The same points and some others measured another way (B), then each row and its match in B:
B:
1:  -38 -174 -257 -106 -109  -86  -50  101   88  332  220 -199 -104  246  228  -48  101 -173  -12  158  185  189   70  -54  237  -53 -221
2:  -37  -72  380  281  -64  -21   71    4  -76  213  -45  -17   56   11  365    6  164  176   -5   90   91 -139  -14  -33 -142   74   84
3:  -49   65 -104 -131 -132   20  -25   42   64  133   68 -193  -37  205  -38  -89   84    4   44  113  130  189   -2   14  274  -86   83
4:   40 -138  -97    3  180   -1   29  -29  -18  -89   -2  174 -106  146  -66  -38 -149  -38   60  -35 -150 -264   40  -53  -34  -29  -45
5:   74 -133 -410 -316   51  124  101   84   75 -268   -7   63 -211  128 -380  -67  -80 -258   27 -124 -163 -155   29    3   64  -37   74
6:  -21  117  -42 -208 -224  160   93   95   60  -81  -69 -194  -40   74 -235  -82  181  -10   12   -4   78  130  -56   76  160  -23  338
7:   -4 -165 -303 -155  -47  -33  -15   88   78  157  158 -110 -133  217   57  -59   31 -194    5   74   74   80   61  -42  182  -53 -149
8:   15  -50 -209 -106  172  -12  -24  -42   20  -87   36  118 -111  229 -181  -77 -198  -42  100   -4 -130 -136   38  -40  136 -107  -42
9:   10  -13  237   55 -128  147  172   59  -35  -92 -155  -17   -7  -63  -15  -18  186   76  -15  -57   -5 -167  -53   42 -157   95  324
10:   46   74 -147 -183  166  131   60  -50    1 -382 -135  183 -107  131 -494  -94 -206   15  119 -131 -251 -244  -22   27   60  -87  248
11:   -3  -16   -6    9  114    0   -3  -45  -16  -39  -18   92  -48  165  -70  -54 -112   63   83   14  -80 -150   17  -29   56  -59   39
12:   21 -235 -180  -86 -117   14   84  131   53  136   90 -100 -128   99  147  -16  155 -210  -58   26   76  -14   46  -31    7   43  -77
13:   -2  -59  184  221  233  -78  -20 -115  -83   18  -33  215   -1  143  107  -25 -175  183  103   37 -123 -304   27  -65  -68  -34  -33
14:   39 -171 -418 -343 -188  122  108  191  123  -26   80 -176 -195  123 -170  -59  160 -334  -58  -34   57   90   27   19  135    1   45
15:  -65  -20   73   68 -103  -58  -39   21   11  292   86 -157   17  177  242  -46  112   80   28  161  174  124   20  -31  159  -42  -22
16:  -71   49  -48  -47  -82  -39  -65   13   39  207   90 -158  -11  229   68  -72   50   58   63  148  140  175   16  -11  271 -100    6
17:   50 -138  334  297  239   14  120  -94 -136 -154 -165  335  -10  -24   91   11 -111  178   51  -86 -226 -545   -1  -53 -346   85  103
18:  -25  -73   45  217  370 -192 -140 -179  -69  121   80  261  -13  294  144  -48 -340  179  159  110 -131 -263   70 -118   85 -136 -247
19:   66 -300  255  297  174  -14  147  -20 -112  -30  -88  281  -55  -40  272   48  -17   36  -10  -72 -162 -523   31  -79 -400  144  -33
20:  -65  -75  145  145 -124  -86  -23   38   -1  375  104 -171   28  147  394  -22  171   76   -5  185  207  105   24  -40   93    0  -74
21:    7 -236  276  244 -118  -14  128   77  -56  245    1  -45   -8  -35  452   33  249   19  -75   56  115 -166   13  -40 -233  150    0
22:   -3  105   55  -42   68   87   38  -52  -21 -172 -107   72  -18  117 -234  -77  -80  125  100  -29 -107 -143  -28   21   67  -62  241
23:  -26 -210 -165  -23 -105  -81  -14   95   59  328  184 -159  -88  191  298  -27  127 -151  -33  143  170  105   62  -65  132  -10 -206
24:    7  119 -226 -392 -272  250  139  152  107 -224  -91 -225 -106   63 -452 -102  194 -131   -2  -79   35  151  -60  108  195  -29  422
25:   20  -91 -408 -280   30   32   -5   58   91  -60   89  -24 -172  235 -234  -84  -88 -203   50   -2  -48   17   45  -21  221 -102  -49
26:  -26  -13  155  164  150  -62  -33  -93  -56   67  -14  127   10  160   99  -39 -118  175   94   70  -56 -185   15  -50   17  -53   -2
27:  -89  -30 -117   34   16 -186 -178  -30   39  429  234 -150   -9  357  290  -72  -41   42   87  255  189  216   79  -86  360 -156 -272
28:  -34  -65  238  122 -213   40  100   83  -16  204  -20 -162   22    2  286  -10  283   61  -50   82  167   10  -19    8  -65   87  140
29:   80  -83 -126 -126  126  140  137    9   -7 -347 -128  196 -141   48 -344  -50 -113  -81   49 -157 -239 -331   -5   -1 -106   10  190
30:   38   92 -161 -275   -8  200  107   33   42 -356 -140   29 -110   81 -505  -94  -39  -48   69 -126 -153 -110  -47   65   87  -51  351
31:  -20  -66 -126   49  250 -139 -123 -109   -9  116  112  133  -65  312   40  -65 -261   57  135  105  -76 -115   65  -91  182 -146 -215
32:  -20  -44   41  -30 -169   62   80   87   23  102   -5 -146  -35   67   85  -35  191  -21  -19   54  113   40   -8   12   39   25  135
33:   68 -189  -54   15  190   42  100  -17  -35 -187  -63  240 -126   63  -96  -22 -126  -62   39 -103 -211 -393   25  -47 -165   26   20
34:   16 -183  364  221 -189   80  203  103  -63  119  -98  -50    6 -130  352   38  326   44  -92    0   88 -203  -25   -2 -316  195  186
35:  -43 -109  281  298   56 -116  -16  -50  -76  274   36   40   44  116  403   -5   30  173   36  133   66 -147   29  -74  -59   16  -89
36:   78    6  227  -47 -110  293  298   86  -56 -421 -310   94  -49 -184 -309  -19  175   34  -30 -223 -170 -360  -93   87 -318  151  551
37:   82 -148 -177 -137  112  121  137   39    8 -290  -87  168 -160   55 -267  -39  -81 -144   21 -147 -212 -319   15   -4 -110   26  113
38:  -11  -33  290  316  315 -103  -36 -177 -124    5  -58  299   32  145  139  -20 -247  277  138   41 -170 -389   18  -82 -108  -45  -35
39:   34  -11  -76  -78  139   79   54  -36   -9 -218  -78  151  -90  125 -264  -65 -144   16   88  -72 -178 -230    1  -10    9  -49  141
40:   60 -258  146  282  342  -95   43 -104 -112  -33  -31  371  -63   86  196   17 -221   74   64  -36 -229 -533   62 -111 -266   36 -160
41:   75 -142  -99  -67  137   98  124    9  -18 -264  -97  201 -133   50 -219  -33  -99  -81   38 -133 -217 -354   11  -18 -138   27  114
42:    1 -233  298  250 -148    5  149   92  -58  240  -14  -58   -2  -62  455   40  281   18  -86   51  126 -164    6  -37 -256  165   32
43:   61  -15  -90 -248 -168  260  218  137   46 -310 -162  -54 -122  -47 -361  -55  172 -134  -34 -152  -78 -119  -54   78  -74   75  408
44:   34 -123   21  -45 -126  125  165  111    7  -65  -73  -38  -83  -23  -16  -19  171  -84  -48  -65   -1 -139  -18   16 -129   89  188
45:   -1   -8  357  286  206  -19   44 -127 -125  -63 -132  246   43   53   94  -13 -125  268   97   -6 -150 -388  -12  -44 -176   10  120
46:  -26  -80  -12  -15 -120    7   32   66   24  164   52 -129  -47  125  135  -39  139  -28   -8   82  115   47   17  -14   82    5   26
47:   26  144 -192 -406 -253  305  181  146   92 -358 -161 -169 -110   13 -561 -100  181 -121   -1 -135  -28   71  -82  126  126   -9  519
48:   22  -67   75   78  136   23   52  -42  -46  -92  -64  157  -47   89  -39  -27  -90   73   63  -27 -132 -272    6  -30  -79   -5   78
49:  -12   13 -148 -232 -236  132   85  131   81    7   -1 -226  -77   91 -138  -73  205 -111  -18   20  111  157  -21   53  170  -11  215
50:  -69   42  -28  -42 -111  -28  -54   29   39  229   90 -179   -6  214   99  -73   86   42   48  147  159  182   10   -8  252  -89   15
51:   24  -99 -368 -251   22   47   19   62   80  -52   73  -28 -163  210 -205  -76  -51 -199   35   -7  -38    1   37  -16  186  -81  -29
52:  -35  -60  157   91 -129    7   58   57  -14  181    6 -112    7   69  228  -22  174   60   -8   81  119   -9   -3  -12    1   37   81
53:   15 -200 -299 -229 -223   73  103  191  104  117  109 -210 -162  106   40  -36  225 -293  -79   28  130  111   35    1   98   29  -21
54:   10   64 -105 -277 -242  234  163  140   67 -195 -112 -175  -85   12 -322  -76  211 -103  -16  -78   23   56  -59   93   76   24  403
55:  -13   30 -115  -76  110   -7  -43  -46   19  -37   22   45  -63  226 -150  -84 -140   39  105   39  -61  -51   18  -23  187 -114   22
56:   30   75 -240 -225  171  102   18  -47   32 -323  -76  144 -120  193 -493 -102 -229  -16  130  -92 -219 -165   -5   15  157 -129  175
57:  -44  125   10 -114 -142   90   23   38   36   15  -33 -159   -8  133 -122  -84  108   66   48   58   83  123  -35   41  193  -61  240
58:  -18   86 -333 -336 -114   97   -6   78  111  -63   45 -169 -112  224 -328 -114   21 -111   64   26   46  197   -6   40  343 -128  150
59:   -3 -261  -34   79  -63  -70   37   84   15  280  127  -72  -79  118  352    3  134 -111  -45   95  114  -46   58  -71  -22   44 -180
60:   15  -26   98  121  246  -24   -2 -116  -68 -109  -64  235  -33  149  -63  -48 -210  141  118  -15 -179 -321   12  -45  -41  -52   37
61:  -23 -153  299  327   69 -113    9  -44  -87  267   29   70   33   89  443   11   40  157   20  115   57 -199   31  -81 -127   44 -106
62:   24 -141 -296  -43  348 -119 -102 -101   12  -35  116  239 -143  318 -102  -66 -368  -53  138   24 -195 -229   90 -100  148 -147 -266
63:   -3 -122  419  375  123  -54   67  -78 -131  107  -81  177   53   11  336   17    4  222   36   32  -49 -355    5  -65 -251   77   29
64:   21   59 -129 -215  -57  152   88   47   39 -209  -88  -29  -94   99 -335  -78   24  -41   48  -70  -69  -48  -33   46   99  -42  271
65:   43  -96  -22 -228 -395  288  296  249   65 -150 -135 -236 -107 -139 -141  -19  436 -206 -131 -123   85    9  -68   99 -133  164  430
66:   37 -244 -178  130  433 -192 -107 -136  -42   62  131  337 -125  298  113  -28 -392  -15  127   46 -216 -362  116 -146   22 -106 -388
67:  -13  -33 -127 -146 -113   68   49   82   53   31   23 -125  -75  131  -66  -63  101  -80    5   30   62   64    4   10  130  -28  102
68:  -18  -41 -273  -54  279 -147 -165 -115   25   82  153  128  -93  377  -68  -91 -325   15  157  107  -88  -57   81  -89  295 -200 -248
69:   53   55 -286 -269  192  127   36  -42   33 -391  -93  181 -146  183 -557 -105 -250  -56  127 -129 -262 -211   -4   17  131 -120  188
70:   54 -295  -82   80  144  -45   63   18  -17   36   49  164 -128  105  165    2  -62 -116    2  -19 -101 -307   69  -83 -149   47 -170
71: -21 -76  38  36 -67  -5  30  38   5 153  37 -77 -30 114 150 -35  91  11  10  74  77  -9  14 -25  47  -2  19
72: -52  52 -10 -18 -10 -29 -54 -21  17 135  49 -74  -9 215  24 -75  -9  85  78 112  72  71  10 -15 210 -96  35

 -69   45 -235  -52  -24  -77  -46  155 -278  118  187 -109 -416 -102  -88   85  -96 -210 -110  139  -11   18   49   -4  -59   22 -152
50
  94 -401   90  182  -76  135 -110    0  364 -163 -229  210  702  154  116   71  269  173  141 -262   77  118   71  -18  -51 -144  156
45
 494 -273 -203  126 -101  -28 -305 -246   33 -352  -53  322  606  305   11  279  225   -6  -88 -400  278  -13  286  -78   53  264  164
36
 106 -323  120  142  -35   95  -74  -18  332  -51 -136   61  414   95  161  127  -51   57  -60 -134   84   92  -15  -99 -112 -131  159
13
 -41  316 -127   44  -20 -210   63 -123 -347   90  148  -45 -555    1  -55 -112 -106 -152   44  -17  -18   -5 -187  -89   69  178  -97
58
 182  -56  120  228  -62  -46  -19 -287  170 -148 -159  200  344  234  124  -51   94  112  132 -336  100   55 -146 -155   49   94  172
29
  46  144 -315  -28  -39 -156  -86   13 -400   10  201   -1 -406  -19 -131   71   12 -207  -59    9   41  -17   82   -7   34  192 -153
49
-300   75 -107  -43    6  -35   82  263 -182  262  161 -223 -563 -216  -36  -19 -179 -182  -38  266 -125   63  -99   15 -103 -158 -188
27
 127   38 -243  -16  -38 -108 -109  -13 -264    5  162  -18 -270   12  -66  150  -93 -207 -156    0   90  -11   84  -50  -13  159  -72
57
 -20 -393 -116   12  -58  142 -147  264  150  -15  -19   17  313  -44   13  210  119  -30  -55   13   35   94  217   71 -136 -206  -13
61
 -63   63  156  178  -31  -60  104 -139   96   43  -95   39  -17   73  110 -165  -33   69  162 -136  -27   85 -282 -124    5  -36   70
8
 245  -91  -11  114  -44  -46  -93 -192   60  -87  -14   80  136  151   79  127 -117  -52 -130 -181  138   26  -25 -152  -33  118  127
22
-128 -172  392  218  -11   87  147  -63  471  110 -223  -26  244   55  265 -116 -172  153   95  -89  -50  153 -360 -170 -118 -269  195
66
 319   86  -25  132  -40 -156  -72 -353  -63 -106   25  106  -17  223   76   75 -159  -90 -130 -246  165  -14 -111 -211   46  281  132
30
 -91 -134 -272  -12  -62   17 -116  237 -167  -25   67   54    7  -60 -122   70  276  -64  111    6  -16   47  201  117   -7  -54 -150
52
 -70 -233  280  173  -11   97   74    3  409   85 -165  -25  245   37  222  -12 -162   94   19  -57  -13  136 -227 -133 -135 -252  160
18
-234  -29 -233  -22  -47  -13  -26  282 -215   79  100  -34 -227 -137 -122  -19  205  -88  150  101  -89   59   89  121  -14 -100 -201
15
 154   98 -299  -11  -47 -149 -122  -59 -358  -42  180   41 -284   38 -108  113    3 -200  -99  -59   92  -30  106  -40   44  236  -90
6
-110   75 -182  -23  -23  -74   -2  133 -243  117  146  -93 -392  -98  -65   25  -57 -162  -23  111  -33   34   -3    8  -32   -3 -152
16
 149 -197  141  195  -47   32  -47 -163  276 -107 -160  145  415  174  150   28   38   96   55 -251   91   79  -93 -127  -31  -30  186
33
-103 -146 -204  -38  -34   31  -80  254 -111   78  102  -65 -131 -111  -64  127   32 -125  -52  121  -19   54  141   60  -85 -103 -126
59
 -66  136 -304  -55  -31 -124  -48  112 -392   85  208  -68 -484  -87 -133   43    4 -215  -30   92  -13   -1   61   29   10  100 -188
53
 138 -459  230  196  -51  171  -79  -37  537  -98 -233  117  692  150  233  140  -15  146  -34 -209   99  125  -26 -113 -141 -205  247
40
 213    2 -496  -40  -87 -130 -248   15 -458 -189  183  164  -74   64 -225  184  304 -179   -8 -131  135  -49  348   82  101  295 -152
65
 225  117  220  232  -23 -137   62 -441  136  -54 -102   92   54  251  195  -75 -230   32  -12 -292  114   39 -346 -281   30  177  227
69
 158 -416 -389  -40  -96  103 -314  256  -82 -184   64  151  392   11 -125  331  352  -87  -67  -75  127   34  491  147  -56  -11  -83
34
